Below are the code and all the weights of a small trained network. Each question names an input and a class and asks about switching units off, where a switched-off unit gives its printed mean instead of its output.

import numpy as np


def w(rows, s, z=0):
    codes = np.array(rows[::2]) - 128.0
    scale = np.full(codes.shape[1], s)
    scale[-1] = z or s
    return codes * scale


def f(y):
    return y / 2 * (1 + np.tanh(0.7978845608 * (y + 0.044715 * y**3)))


def log_softmax(a):
    a = a - a.max(-1, keepdims=True)
    return a - np.log(np.exp(a).sum(-1, keepdims=True))


def net(x, mask):
    res = np.array(x, float).reshape(1, 5) / 4 @ E
    y = f(res @ A[0][:, :-1].T + A[0][:, -1])
    res = res + np.where(mask, y, B[0][:, -1]) @ B[0][:, :-1]
    return log_softmax(res[-1] @ U[:, :-1].T + U[:, -1])


A, B = {}, {}
E = w([
[254,75,141],'x0',
[115,211,185],'x1',
[162,191,186],'x2',
[82,58,239],'x3',
[58,207,131],'x4',
],0.0082)
A[0] = w([
[135,254,108,97],'neuron 0',
[80,124,87,156],'neuron 1',
[135,219,144,103],'neuron 2',
[104,188,92,17],'neuron 3',
[105,34,96,165],'neuron 4',
[68,143,154,246],'neuron 5',
[75,115,84,149],'neuron 6',
[187,59,224,254],'neuron 7',
[88,246,170,177],'neuron 8',
[200,104,27,197],'neuron 9',
[63,84,169,191],'neuron 10',
[58,82,200,109],'neuron 11',
],0.012,0.0047)
B[0] = w([
[155,162,136,227],'neuron 0',
[49,165,95,169],'neuron 1',
[190,155,189,194],'neuron 2',
[77,164,148,157],'neuron 3',
[102,55,141,198],'neuron 4',
[82,190,144,206],'neuron 5',
[52,235,82,171],'neuron 6',
[128,42,115,249],'neuron 7',
[205,201,187,254],'neuron 8',
[117,62,62,249],'neuron 9',
[7,158,254,190],'neuron 10',
[102,32,162,188],'neuron 11',
],0.0085,0.0092)
U = w([
[96,133,124,104],'0',
[104,192,27,137],'1',
[164,146,141,77],'2',
[253,67,51,252],'3',
[201,224,161,34],'4',
],0.011,0.0044)

Each question gives the input, the list of numbers given to net, and the class t.
The units are the neurons (one row each of A and B). Each row of codes is followed by its name. A weight is (code - 128) times the scale printed after its matrix; where a second scale follows, it is the last column's (A, B and U).
mask holds one flag per neuron, in row order. A switched-off neuron (its flag False) gives its mean, the last column of its row in B, instead of its output. The means were averaged over made-up inputs and are rounded, as every weight is.
A unit's drop is (log p(t) with every unit on - log p(t) with that unit switched off) / (log p(t) with every unit on - log p(t) with every unit switched off).
The circuit of an input: a set's keep is (log p(t) with only the set's units on - log p(t) with every unit switched off) / (log p(t) with every unit on - log p(t) with every unit switched off). Starting from all 12 units, units are removed one at a time, each time the one whose removal leaves the highest keep (on an exact tie, the one counted first), for as long as the keep stays at least 0.8.
circuit, biggest first: the units of the circuit, biggest drop first
top k neurons: the k neurons with the biggest drops, biggest first
drop when u is switched off: that unit's drop, to one decimal
input [3,6,-4,4,-5], class 3: circuit, biggest first => [neuron 7]
input [6,1,-1,-7,6], class 3: circuit, biggest first => [neuron 9; neuron 10]
input [-5,2,3,0,-5], class 4: circuit, biggest first => [neuron 9; neuron 7]
input [5,5,-1,0,2], class 3: circuit, biggest first => [neuron 10; neuron 6]
input [-4,-3,4,-8,3], class 4: circuit, biggest first => [neuron 8; neuron 2]
input [0,-2,8,2,-3], class 3: circuit, biggest first => [neuron 7; neuron 10]
input [1,-4,2,-1,2], class 3: top 3 neurons => [neuron 10; neuron 5; neuron 6]
input [-5,5,-4,-3,3], class 4: drop when neuron 8 is switched off => 0.3
input [6,-8,7,-1,8], class 3: drop when neuron 10 is switched off => 0.1
input [-4,4,-7,-6,8], class 4: drop when neuron 2 is switched off => 0.2
